Below is a small trained network, with its code and all its weights. Each question gives an input and a class and asks what happens when units are switched off, that is, made to give their printed mean instead of their output.

import numpy as np


def w(rows, s, z=0):
    codes = np.array(rows[::2]) - 128.0
    scale = np.full(codes.shape[1], s)
    scale[-1] = z or s
    return codes * scale


def f(y):
    return np.maximum(y, 0)


def log_softmax(a):
    a = a - a.max(-1, keepdims=True)
    return a - np.log(np.exp(a).sum(-1, keepdims=True))


def net(x, mask):
    res = np.array(x, float).reshape(1, 6) / 4 @ E
    y = f(res @ A[0][:, :-1].T + A[0][:, -1])
    res = res + np.where(mask, y, B[0][:, -1]) @ B[0][:, :-1]
    return log_softmax(res[-1] @ U[:, :-1].T + U[:, -1])


A, B = {}, {}
E = w([
[194,96,139,146,241,169,191,114,119,129,124,183],'x0',
[170,104,94,174,99,86,187,226,78,127,39,85],'x1',
[129,135,174,97,72,34,213,83,202,221,85,158],'x2',
[92,95,136,113,158,230,214,165,76,74,89,69],'x3',
[117,190,80,86,159,59,133,136,25,107,247,193],'x4',
[144,30,240,129,146,129,147,187,166,85,254,127],'x5',
],0.0095)
A[0] = w([
[124,173,54,127,100,134,74,98,87,134,85,132,72],'neuron 1',
[109,127,159,126,89,146,122,142,174,122,113,118,61],'neuron 2',
[96,180,98,102,53,57,166,82,83,149,168,121,136],'neuron 3',
[120,155,105,96,152,145,99,79,114,107,108,125,77],'neuron 4',
[121,128,128,139,129,167,98,124,100,99,241,125,149],'neuron 5',
[156,121,100,140,138,94,86,143,116,143,138,135,254],'neuron 6',
[132,100,151,144,168,163,193,131,116,100,104,114,229],'neuron 7',
[127,142,93,133,115,151,97,114,87,101,53,107,230],'neuron 8',
[116,111,127,123,57,150,147,178,73,96,81,67,35],'neuron 9',
[103,110,169,114,10,107,117,94,213,146,95,78,122],'neuron 10',
[126,130,146,113,147,143,83,142,95,71,233,112,102],'neuron 11',
],0.014,0.0026)
B[0] = w([
[88,230,59,173,171,133,82,131,93,144,83,107,219],'neuron 1',
[152,110,151,139,67,157,121,154,158,110,153,149,173],'neuron 2',
[133,216,152,15,92,114,148,131,79,111,155,199,220],'neuron 3',
[149,116,119,182,182,96,122,139,136,183,77,129,174],'neuron 4',
[73,71,134,85,166,121,37,104,145,128,205,142,227],'neuron 5',
[158,117,134,185,156,39,122,44,152,106,183,135,181],'neuron 6',
[155,70,115,62,161,164,244,133,91,139,76,110,210],'neuron 7',
[128,137,81,199,154,129,105,156,123,154,75,76,209],'neuron 8',
[134,98,97,182,78,100,158,234,75,76,173,113,204],'neuron 9',
[95,156,191,144,34,204,81,134,206,118,89,119,253],'neuron 10',
[75,59,127,136,162,156,55,95,160,123,248,127,234],'neuron 11',
],0.011,0.019)
U = w([
[79,54,118,138,183,142,66,130,126,122,243,143,185],'0',
[106,172,52,210,156,113,84,154,77,178,123,107,102],'1',
[147,54,104,159,109,135,199,240,58,85,167,84,10],'2',
[219,58,153,116,188,130,217,118,138,186,141,152,112],'3',
[227,126,128,221,127,1,126,103,144,146,198,187,121],'4',
[125,215,114,87,88,43,122,131,68,154,191,221,138],'5',
[141,126,177,173,36,142,109,145,218,163,134,143,238],'6',
],0.0079,0.0013)

Each question gives the input, the list of numbers given to net, and the class t.
The units are the neurons (one row each of A and B). Each row of codes is followed by its name. A weight is (code - 128) times the scale printed after its matrix; where a second scale follows, it is the last column's (A, B and U).
mask holds one flag per neuron, in row order. A switched-off neuron (its flag False) gives its mean, the last column of its row in B, instead of its output. The means were averaged over made-up inputs and are rounded, as every weight is.
A unit's drop is (log p(t) with every unit on - log p(t) with that unit switched off) / (log p(t) with every unit on - log p(t) with every unit switched off).
The circuit of an input: a set's keep is (log p(t) with only the set's units on - log p(t) with every unit switched off) / (log p(t) with every unit on - log p(t) with every unit switched off). Starting from all 11 units, units are removed one at a time, each time the one whose removal leaves the highest keep (on an exact tie, the one counted first), for as long as the keep stays at least 0.8.
units of the circuit, in order: the units of the circuit, biggest drop first
k most important neurons: the k neurons with the biggest drops, biggest first
drop of u: that unit's drop, to one decimal
input [8,3,8,8,-3,1], class 3: units of the circuit, in order -> (neuron 7)
input [-7,2,-2,-2,8,1], class 5: 4 most important neurons -> (neuron 3; neuron 8; neuron 1; neuron 10)
input [-6,-2,-7,3,-3,-2], class 1: 2 most important neurons -> (neuron 8; neuron 1)
input [-6,-5,-7,-1,-1,-4], class 1: 2 most important neurons -> (neuron 1; neuron 8)
input [7,5,6,5,-1,1], class 3: 4 most important neurons -> (neuron 7; neuron 1; neuron 8; neuron 10)
input [-4,8,0,7,7,-5], class 2: 4 most important neurons -> (neuron 9; neuron 3; neuron 5; neuron 10)
input [2,7,5,3,-8,-6], class 2: 2 most important neurons -> (neuron 9; neuron 7)
input [3,6,3,-5,0,6], class 4: 2 most important neurons -> (neuron 10; neuron 7)
input [3,3,-8,-5,-6,0], class 1: 2 most important neurons -> (neuron 11; neuron 8)
input [0,-6,5,6,-3,8], class 6: 2 most important neurons -> (neuron 10; neuron 2)
input [4,5,4,3,-7,3], class 2: 2 most important neurons -> (neuron 7; neuron 9)
input [-3,-7,2,4,-3,-7], class 1: 2 most important neurons -> (neuron 1; neuron 8)
input [7,-4,0,-6,1,-6], class 1: 2 most important neurons -> (neuron 1; neuron 4)
input [-7,2,3,-6,0,8], class 6: units of the circuit, in order -> (neuron 10)
input [4,4,7,2,6,6], class 3: drop of neuron 9 -> 0.2
input [-6,3,1,6,2,4], class 2: drop of neuron 9 -> 0.1
input [-3,-2,2,0,-3,3], class 6: drop of neuron 8 -> 0.0
